Table B holds the same points as the rows below and some others, measured another way and shuffled. Each row below is followed by which row of B it is.
B (72 x 21):
[[-173  483  165  -29  199 -144 -192 -157  -88  273  170  227   93 -171
   -17   74  434 -282  151  300  232]
 [-216  669  199 -263  462 -230 -317 -530 -126  392   44  384  333 -354
   -72  181  598 -464  136  420  300]
 [-127  -28  -66  190 -300   32  180   63   23 -203    3  -21 -152  -17
    65  -30 -207  405 -100  -85   79]
 [-127  219  -70  -61  -44 -109    3 -164   26    9   14  119   93  -54
   -23  129  105   63  228   23  213]
 [-190  554  404 -193  585 -243 -533 -287  -59  633  274  194  346 -209
    -6  105  861 -696  222  477  293]
 [  45 -263  315  371 -435   58   43  376  245 -120  125 -280   52   91
    16 -353    8  465 -352  -21  -76]
 [ -40  236  -28 -138  242 -183 -150  -54   16  208  214  164  161  -85
    53   97  359 -176  125  268  133]
 [ -13  117  166  188  -89  -24  143  125  -96 -112  164  -31  -18   17
   136  -59  159   70 -105   87   63]
 [ -34   -7   91  132 -154  -22  240   -8 -184 -281  -67 -188  -95   65
    98  -93 -122  199 -177  -38   18]
 [  47  229  276   47  -81 -104  126 -115  -71 -134   -5  -36  273    6
    -4  -51  293  -10    8   69  120]
 [  28 -237 -157  175 -390   39  441   94 -108 -540 -173 -189 -217   44
    99 -171 -523  630 -440 -122 -135]
 [ 116 -160  -18   60 -246  -82  246  123  -55 -330  -92 -275  -15  164
     1 -195 -201  312 -178  -36  -98]
 [-217  565  -22 -346  418 -291 -296 -475 -249  311 -113  194   63 -218
  -177   82  248 -428  156  402  179]
 [-160  507   37 -274  263 -239 -219 -444  -87  231  -82  244  243 -229
  -161  104  319 -259  167  301  218]
 [  26  117  -36   28 -210  -54  408 -187 -210 -455 -206  -35   31   -5
    41  -13 -182  286 -147  -61   39]
 [  57   46   16  -89 -116 -153   40  -90   85 -100  -78  -58  251   18
   -97  -74   71  164   13   50   43]
 [   4   -7  134  203 -170   10  299   73 -180 -315   20 -152  -81   61
   167  -91  -57  212 -226  -28   11]
 [-152  499  299  -24  383 -148 -144 -188 -318  232  168  116   24 -150
    94   37  481 -466  -18  375  174]
 [   1   -4  -54   19 -160  -63  308 -112 -240 -387 -228 -157 -111   13
    23 -128 -305  292 -301    5  -66]
 [ -87  -81    4  264 -276   30  170  245  -30 -170  127 -148 -247  117
   120  -78 -140  286  -43  -78   49]
 [  45  319  315  -34  206 -178   10  -96 -276    8   55  -87  149   13
    29 -103  383 -321  -67  279   49]
 [-217  630  148  -51  222 -145  -16 -331 -349  101   24  212  -32 -151
    -2  144  320 -373  207  243  271]
 [-136  309   95   98 -132  -36  292 -222 -305 -280 -114   -9  -85   10
    58   86  -15   34  113  -74  205]
 [  86 -134 -104  265 -537   67  772   63 -340 -850 -254 -290 -277  224
   162  -90 -558  572 -214 -330  -53]
 [-193  421  -36  -97  133 -138   79 -328 -360  -62 -133   93 -144 -111
   -15   84  -13 -146   59  154  159]
 [ -23  -60 -204  147 -284  -22  239  225    4 -235  110  -58 -198  126
    96    5 -190  329   85  -90   54]
 [ -71  292  344  142   20  -96 -131   73  -49  169  189  -12   65  -33
   -19 -134  391 -166  -22  247  108]
 [ 119 -206 -274   58 -407  -37  549   60 -133 -629 -196 -240 -120  229
    79  -30 -469  517  -35 -261  -45]
 [ -93  133   58  189 -109  -12   -5  179  104   68  288  136  -13  -63
   109   17  215  131   23  108  140]
 [ 182 -350  -73  287 -605   37  546  335  -40 -658 -132 -389 -172  273
    60 -283 -492  678 -308 -235 -179]
 [-111  231  347   60  118 -114 -361   11  121  363  182   65  183 -189
   -77 -194  425 -107 -211  381   63]
 [  38  -17  153   55   89 -134 -153  270   52  177  301 -158   56  127
    80 -117  320 -123   34  199   20]
 [ -19  318 -113 -246  164 -212  154 -352 -276 -155 -146   60  112  -21
    -5  140   70 -134  157  105  135]
 [ -64  395  164  -79  224 -168  -79 -167 -160  130  104  125  146 -109
    19   37  388 -272   49  287  149]
 [  -9  -84  177  153    1  -19  -74  216  189  116  352  -15  174    2
   203    0  352   96  -55   81  104]
 [-190  611  304 -259  492 -264 -389 -443 -157  450   70  184  317 -194
   -87  129  671 -619  272  387  301]
 [ -59  195  324  238  -40    9  107   57 -134  -73  169   14   12  -80
   160  -85  255   24 -238  148   80]
 [  11  -78  294  230 -211  -47 -107  306  150   71  181 -244   50  125
   -27 -270  186  128  -89   84    0]
 [-103  106 -126    1  -99  -66  141  -95  -65 -143  -14   35  -51  -14
    53   88  -77  172   85  -25  136]
 [ -89  -67   80   39   -3  -64 -219   85  238  199  177   -2  137  -89
    26  -77  178  164 -125  148   58]
 [  42 -312   18  372 -441  115  382  363   37 -418  115 -219 -179  132
   226 -154 -265  584 -325 -168  -64]
 [ -67 -159  -55  349 -465  108  311  269   51 -338   73  -81 -241   40
   131 -111 -301  582 -233 -138    2]
 [-136  345  256  -53  278 -182 -310  -88 -130  330  117   11   31 -117
   -62 -120  370 -340  -65  402   81]
 [-154  126  163  212   -3   -6   21  135 -143   35  232  -69 -186   46
   176    4  160  -58   29   62  146]
 [-202  743  310 -132  571 -200 -264 -320 -294  426  294  342  177 -233
   107  230  791 -720  255  454  337]
 [-244  605  245 -177  566 -253 -702 -125  115  840  444  377  253 -281
   -67  115  884 -656  307  594  303]
 [ -10  100  116  206 -193  -17   93  201  114  -35  276   52   89   46
   111   28  264  131  143    4  164]
 [ 107  -66  201  292 -323   18  484  193 -268 -509   -5 -342 -122  265
   181 -142 -100  215 -118 -161   -9]
 [-121  320  230  127  145  -61   69  -18 -276   22  215   11  -73   13
   195   84  335 -264  105  130  199]
 [-188  411  253   35  188 -121 -366  -32  119  452  315  254  178 -205
   -21   32  579 -254  129  346  241]
 [-253  249  135   91  -39  -33 -259  -97  168  267  100  229   55 -295
   -74  -54  182  140 -148  233  155]
 [ -97  -74   75  226 -284   34  113  118   66 -144   50  -99  -75   11
    67  -95  -92  355 -137  -63   60]
 [-104  330   70   -9  218 -140 -101    9 -118  201  279  124    1  -31
   105  113  390 -288  214  234  193]
 [ -80  178  498  144  153  -93 -379  146  128  415  339  -42  220  -68
    24 -173  622 -245  -85  326  109]
 [ -65  205   25 -167  232 -183 -187 -148   13  207  108   97  199 -102
     3   59  312 -152   70  242  130]
 [ -91  -48  -52    5   64  -91 -221  152  195  236  255   33   26  -52
    66  -16  158   91  -21  175   62]
 [-180  487  268 -137  363 -213 -357 -229  -52  441  216  134  249  -76
   -23  158  663 -530  414  267  330]
 [ -66    3   -9  131 -194  -25  139   66  -53 -172   -6  -81 -128    6
    38 -102 -142  269 -158   20   14]
 [  39    9   94  193 -220  -65   -2  328  122    3  217  -81  -16   82
   -11 -189  122  172  -42  124   -6]
 [  -6  283  240  -22  132 -175  -73  -38 -162   88   80  -85  102   40
   -26  -85  337 -265   71  231   88]
 [ -46  -21 -174  170 -359   25  477    3 -231 -528 -169 -107 -287   65
    96  -43 -453  459 -175 -156   -3]
 [  72   70   55  118 -103  -77  285  146 -200 -256  121 -168  -57  208
   151    1   86    0  129  -36   73]
 [   6 -117  210  312 -153   19  -60  470  241  124  486  -85   48  127
   205  -58  360  118   64   31  107]
 [  25 -223   -5  307 -494   93  435  172  -11 -512  -74 -171 -135   62
   122 -169 -368  647 -370 -177  -65]
 [ 124 -503  -71  324 -594   81  377  436  202 -473   51 -350  -91  258
   135 -205 -369  741 -225 -290 -107]
 [ -41 -168  280  325 -269   20 -221  436  370  205  337 -130   67   32
    16 -259  231  279 -161  102   16]
 [-144  214  226  211   27  -52 -237  263   92  327  413   68  -52  -22
    72  -43  421 -136  118  229  166]
 [ -74  -97  369  274 -169   28 -180  230  273  162  250  -99  158  -47
    64 -197  290  216 -230   94   63]
 [  63 -333 -341  176 -515   29  397  270  108 -485  -62 -130 -209   97
    59 -141 -552  764 -267 -165 -127]
 [  53 -263   61  412 -514  104  366  393  -28 -448    3 -244 -289   66
    99 -368 -407  651 -599  -26 -207]
 [ 175 -342 -187  152 -543   10  612  141  -72 -732 -224 -337  -85  254
    82 -139 -529  679 -204 -316 -117]
 [  16  242  214   -6   96 -149   -2  -38 -137   21   86  -45  135   17
    15  -66  314 -173   10  200   78]]
Rows of B count from 0, top down.

[-133  -24 -154   68   15 -129  -71 -139  -52   99  -78   18  -81   51
 -119  282  -59  114  -47   27  185 -127   95  -43    5  -29   -9   18
   21]
49
[-164   -5   21  -96  115  -17  -10 -197  -87 -107 -212  -44  -78   -6
   58   71  251 -102  185   70  185  115  -40   25   29   67  -88  133
  108]
58
[  93  226  136   55 -241  -66   87  136  -54   -7 -115   35  -18  -39
  158 -409  123 -189  216   82  -30  347  148  181   59   25  -94  112
  -51]
45
[  36   38  143  -60 -124    8   36   42   -6 -130 -145  -83  -27 -139
  192 -403  194 -198  242   90   12  303    9  105  161    7  -45  130
   75]
29
[ 100  243  222   56 -262  -93   21   89  -61  -29  -54   99   12  -48
  198 -411   68 -157  211  139  -40  338  135  190   57  -12  -78   89
 -145]
0
[ -98  -79  147 -136  -55   97  -12 -103   -4 -178 -207 -146 -107 -153
  170 -280  234 -152  219  137   83  208  -40   54  146    3  -19   39
  137]
15
[ -55  -61 -206  -23  123  -89  -51  -83  -45   12  -66  -38   37   15
  -97  210   25   44   18  -65  141 -110  -26  -44   36  -17   10  139
  123]
24
[-175  -11 -168  122  -18 -101  -11 -123  -43  120 -128  -20 -161   48
 -152  364  -69  130  -81   14  208 -115  123  -53  -26    9  -67  -22
    0]
28
[  92  224  165   20 -301   -8   73  159  -36  -17  -56   47  -19  -28
  162 -451   62 -142  195  112  -80  312  156  204   25  -10  -31   28
  -85]
33
[ -55  227 -646 -208   65 -224  170  267  -11  322  555  409   89  735
 -402  425 -316  393  -40  -91  -69 -293  260  123 -344    9  453   74
   86]
39
[  11   -1  229   -3 -142   68  -51  -48   -7 -168 -147 -104  -28 -225
  194 -257   89 -110  148  105   24  195  -50   66  122  -42  -89   26
  -58]
23
[-152  -89   95 -174  -20  129  -62 -150   -7 -157  -80  -76  -85  -56
   85  -57   93    6  127  137   70   30  -57   37   20  -35   64  -59
   65]
4
[-111 -174 -177  -58   63  -96 -130 -141    8   33  -24  -46  -34   -8
  -92  145  -53  113  -22   35  157 -169   19  -80  116  -89  119   30
  152]
5
[  82  -24   39   77 -114  -13  -48   43   26  -68  -39  -93   40 -189
   61  -92  -74   -1   27  -12   11   47  -37    7  123  -74  -46   68
  -54]
43
[ 125   90  137   43 -151  -82  -86   31  -40  -56  -60   10  100 -145
  150 -314   27 -112  137   58  -13  171   27   96  122  -78  -46  112
  -66]
26
[-128 -132 -215  -30   42  -52  -35  -81   16   45  -41  -71  -84   25
 -126  212  -49  121  -32   -4  150 -145   35  -68   60  -37   78   20
  140]
71
[ -47 -146 -302 -129  172   81  -16  -21  -14  -52  -71 -154   74   -1
 -141  210   47   57    6 -159   80 -204 -117  -48  -13  -27   82   94
  244]
11
[  -1   84  214   -8 -193  -79   36   22   24  -91  -31   23  -98  -83
  204 -342   79 -111  217  188   23  338   75  105  168    5  -31   92
  -63]
3
[ -95  -67 -240   57  115  -73   36  -53  -13   27 -101  -94  -57   -1
 -140  355    0   78  -25 -102  177  -96  -21  -80   31   38  -66  133
   96]
25
[ -54   14 -304   82  -72   32  108  113   -9  127 -114 -116  -90   52
 -198  206  -62   87  -77 -130   73 -117  119    4  -72   17  -13  -18
  108]
6
[  33  147   76  -49 -167 -106   44   79  -32   -4  -25   79  -21   39
  131 -372  111 -133  225  128   -2  280  141  152   91    4   32  115
   27]
13
[ 169   81  194  -85 -152  -67  -29  108   13 -147   35   22  122 -138
  250 -547   94 -178  266  101  -85  317  -20  141  202  -62   39  189
   -6]
37
[  24  159  170   55 -200  -81  -53  -36 -107    4 -209   28  -18  -85
  154 -355  149 -189  180  132   52  245  145  141   75  -27 -101   53
  -32]
50
[-143 -229  -67  -23   21  -50 -101 -153   78  -49   10 -102 -119 -101
  -34  188 -109  156  -36   84  161 -113  -43 -121  174  -77   78   -3
   61]
47
[ -42   11  262   23 -191  138   -3  -46   10 -175 -163 -133 -111 -227
  181 -183   60  -72  120  122   23  200  -38   70   68  -15 -123  -54
 -114]
62
[  97   31  143  -19 -228   24   -2  109   31  -92  -52  -73    4 -168
  171 -441   38 -117  161   88  -57  230   36  106  159  -64   16   44
    5]
8
[  99  117   97   32 -250  -84   98  196   77  -34  119   42  -38  -40
  133 -312  -81  -21  143   96  -71  273   92  111  133  -17   32   95
 -103]
61
[ -88  -56 -183   51  -49   51  -13  -21  -10   53  -94 -106  -71  -17
 -141  235  -93  127  -89  -55   92 -170   46  -28  -49  -43    3  -71
   42]
40
[  23  -19  285   -4 -206  113 -136  -78  -16 -166 -144 -106   -3 -270
  207 -319   30  -83  110  140   -6  131  -39   76  107 -109  -55  -76
  -96]
9
[-114  -53   78 -132  -45  101   17  -92  -34 -128 -274 -157 -122 -107
  126 -272  290 -187  222  105  103  203    9   69  108   29  -33   40
  202]
18
[-114 -143 -159    3   38  -97  -83 -119   16   34  -33  -56  -72  -23
  -93  201  -68  119  -36   24  166 -129   23  -86  110  -56   58   35
   96]
51
[ -75  -43 -176   81  -32   -2  -55  -54  -33   70  -91  -75  -40  -23
 -144  269 -114  134 -102  -55  111 -189   45  -40  -39  -55  -17  -48
   11]
7
[  20  -93 -205    5  -43    0   75  123   63    6  -54 -159  -40  -73
  -66  -25  -15   15   21  -88   44    0   13  -22  124  -15   37   95
  169]
31
